Below are the code and all the weights of a small trained network. Each question names an input and a class and asks about switching units off, where a switched-off unit gives its printed mean instead of its output.

import numpy as np


def w(rows, s, z=0):
    codes = np.array(rows[::2]) - 128.0
    scale = np.full(codes.shape[1], s)
    scale[-1] = z or s
    return codes * scale


def norm(h):
    return h / np.sqrt((h * h).mean(-1, keepdims=True) + 1e-5)


def f(y):
    return np.maximum(y, 0)


def log_softmax(a):
    a = a - a.max(-1, keepdims=True)
    return a - np.log(np.exp(a).sum(-1, keepdims=True))


def net(x, mask):
    res = np.array(x, float).reshape(1, 6) / 4 @ E
    u = 0
    for l in range(3):
        y = f(norm(res) @ A[l][:, :-1].T + A[l][:, -1])
        res = res + np.where(mask[u : u + 13], y, B[l][:, -1]) @ B[l][:, :-1]
        u += 13
    return log_softmax(norm(res)[-1] @ U[:, :-1].T + U[:, -1])


A, B = {}, {}
E = w([
[124,128,125,127],'x0',
[76,117,184,44],'x1',
[206,4,193,205],'x2',
[209,134,89,82],'x3',
[196,203,236,147],'x4',
[127,125,128,129],'x5',
],0.0032)
A[0] = w([
[212,123,124,65,201],'L0N1',
[91,3,51,80,79],'L0N2',
[30,151,158,142,102],'L0N3',
[34,114,158,161,120],'L0N4',
[65,107,185,128,171],'L0N5',
[55,169,148,41,150],'L0N6',
[152,226,172,188,157],'L0N7',
[136,166,82,73,142],'L0N8',
[44,26,32,73,152],'L0N9',
[138,212,145,148,253],'L0N10',
[217,52,162,22,53],'L0N11',
[131,215,37,190,103],'L0N12',
[216,123,44,19,147],'L0N13',
],0.0064,0.0017)
B[0] = w([
[78,174,167,229,202],'L0N1',
[253,179,101,142,227],'L0N2',
[82,139,134,183,186],'L0N3',
[122,141,83,199,184],'L0N4',
[139,124,122,179,185],'L0N5',
[185,30,107,120,228],'L0N6',
[169,153,118,139,216],'L0N7',
[36,81,113,179,190],'L0N8',
[249,190,127,206,252],'L0N9',
[102,131,77,146,219],'L0N10',
[34,97,138,164,197],'L0N11',
[112,29,166,81,202],'L0N12',
[49,116,156,209,219],'L0N13',
],0.005,0.0042)
A[1] = w([
[93,69,158,140,130],'L1N1',
[197,162,98,236,131],'L1N2',
[100,73,125,148,121],'L1N3',
[79,109,202,57,152],'L1N4',
[240,83,193,174,153],'L1N5',
[99,137,30,93,241],'L1N6',
[181,49,148,86,55],'L1N7',
[58,92,144,184,140],'L1N8',
[77,61,98,225,177],'L1N9',
[115,109,2,122,253],'L1N10',
[154,171,88,100,247],'L1N11',
[129,87,195,200,207],'L1N12',
[86,211,64,109,200],'L1N13',
],0.007,0.0016)
B[1] = w([
[126,153,75,41,154],'L1N1',
[142,186,149,133,254],'L1N2',
[146,163,118,91,157],'L1N3',
[143,153,122,41,134],'L1N4',
[114,44,102,67,213],'L1N5',
[216,57,134,167,157],'L1N6',
[102,56,149,110,132],'L1N7',
[127,162,26,113,192],'L1N8',
[137,120,65,137,248],'L1N9',
[159,128,176,148,184],'L1N10',
[232,93,204,139,144],'L1N11',
[49,166,116,126,217],'L1N12',
[148,3,196,127,158],'L1N13',
],0.0046,0.0084)
A[2] = w([
[128,170,127,129,255],'L2N1',
[155,139,102,155,192],'L2N2',
[254,154,92,166,220],'L2N3',
[134,112,94,135,99],'L2N4',
[55,131,188,175,132],'L2N5',
[112,193,195,130,134],'L2N6',
[100,62,129,120,123],'L2N7',
[105,169,96,105,182],'L2N8',
[103,144,92,130,110],'L2N9',
[162,90,97,174,217],'L2N10',
[128,82,124,114,172],'L2N11',
[186,121,89,144,91],'L2N12',
[162,148,183,153,128],'L2N13',
],0.0089,0.0016)
B[2] = w([
[142,123,153,93,153],'L2N1',
[91,173,169,100,192],'L2N2',
[88,134,137,65,254],'L2N3',
[198,141,227,132,163],'L2N4',
[193,188,107,150,152],'L2N5',
[253,88,117,117,143],'L2N6',
[104,127,139,111,148],'L2N7',
[231,135,122,57,151],'L2N8',
[70,156,174,135,157],'L2N9',
[64,112,147,100,226],'L2N10',
[64,64,176,130,146],'L2N11',
[119,150,123,65,191],'L2N12',
[158,142,115,83,153],'L2N13',
],0.0045,0.0087)
U = w([
[128,147,120,83,254],'0',
[246,134,166,128,149],'1',
[99,128,118,46,66],'2',
[94,11,163,142,34],'3',
[108,173,111,207,64],'4',
],0.011,0.0033)

Each question gives the input, the list of numbers given to net, and the class t.
The units are the neurons (one row each of A and B). Each row of codes is followed by its name. A weight is (code - 128) times the scale printed after its matrix; where a second scale follows, it is the last column's (A, B and U).
mask holds one flag per neuron, layer by layer. A switched-off neuron (its flag False) gives its mean, the last column of its row in B, instead of its output. The means were averaged over made-up inputs and are rounded, as every weight is.
A unit's drop is (log p(t) with every unit on - log p(t) with that unit switched off) / (log p(t) with every unit on - log p(t) with every unit switched off).
The circuit of an input: a set's keep is (log p(t) with only the set's units on - log p(t) with every unit switched off) / (log p(t) with every unit on - log p(t) with every unit switched off). Starting from the 12 units with the biggest drops (on a tie, the unit counted first), units are removed one at a time, each time the one whose removal leaves the highest keep (on an exact tie, the one counted first), for as long as the keep stays at least 0.8.
circuit, biggest first: the units of the circuit, biggest drop first
most important unit: the unit with the biggest drop
k most important neurons: the k neurons with the biggest drops, biggest first
top k neurons in layer l: the k neurons of layer l with the biggest drops, biggest first
input [-4,-5,4,6,-1,7], class 4: circuit, biggest first -> L0N1, L0N13
input [2,5,4,1,-5,3], class 1: circuit, biggest first -> L0N9
input [3,-2,3,-6,-7,5], class 1: circuit, biggest first -> L0N2, L0N9
input [-5,-5,2,3,-6,5], class 1: 2 most important neurons -> L0N2, L0N9
input [-5,3,8,8,2,7], class 3: top 2 neurons in layer 1 -> L1N5, L1N2
input [5,3,-2,-6,5,5], class 4: circuit, biggest first -> L0N3, L2N3
input [4,3,-3,2,-6,7], class 1: top 2 neurons in layer 0 -> L0N2, L0N9
input [5,4,2,8,-7,6], class 4: top 4 neurons in layer 0 -> L0N13, L0N11, L0N1, L0N8
input [-5,-4,8,-3,4,1], class 3: circuit, biggest first -> L1N5, L0N9
input [7,-3,-8,0,-7,8], class 3: top 2 neurons in layer 1 -> L1N13, L1N6
input [6,-6,6,-5,-8,-8], class 1: top 3 neurons in layer 0 -> L0N2, L0N9, L0N13
input [-3,-8,-3,0,1,0], class 2: circuit, biggest first -> L0N12, L0N6
input [-4,2,4,-3,-1,3], class 0: top 2 neurons in layer 0 -> L0N6, L0N12
input [-4,3,-1,-5,-6,0], class 1: circuit, biggest first -> L0N9, L0N2
input [-3,-2,-3,8,0,-6], class 4: circuit, biggest first -> L0N13
input [-4,-8,5,3,4,-1], class 2: top 2 neurons in layer 0 -> L0N9, L0N2
input [5,-4,-4,7,3,-8], class 4: circuit, biggest first -> L0N13, L0N1
input [-3,6,-1,-4,-7,7], class 1: circuit, biggest first -> L0N2, L0N9
input [-3,0,3,3,1,6], class 0: top 2 neurons in layer 1 -> L1N1, L1N8
input [2,-3,-6,3,-6,-7], class 1: 2 most important neurons -> L0N9, L1N6
input [2,2,-8,5,3,-5], class 3: most important unit -> L1N13
input [2,0,-8,-3,-6,8], class 3: top 2 neurons in layer 1 -> L1N13, L1N6
input [2,-7,3,-4,-5,5], class 2: top 2 neurons in layer 1 -> L1N5, L1N6
input [3,7,0,-4,-8,-4], class 1: 2 most important neurons -> L0N2, L0N9
input [-4,2,-8,-8,4,8], class 3: top 4 neurons in layer 1 -> L1N13, L1N2, L1N6, L1N12
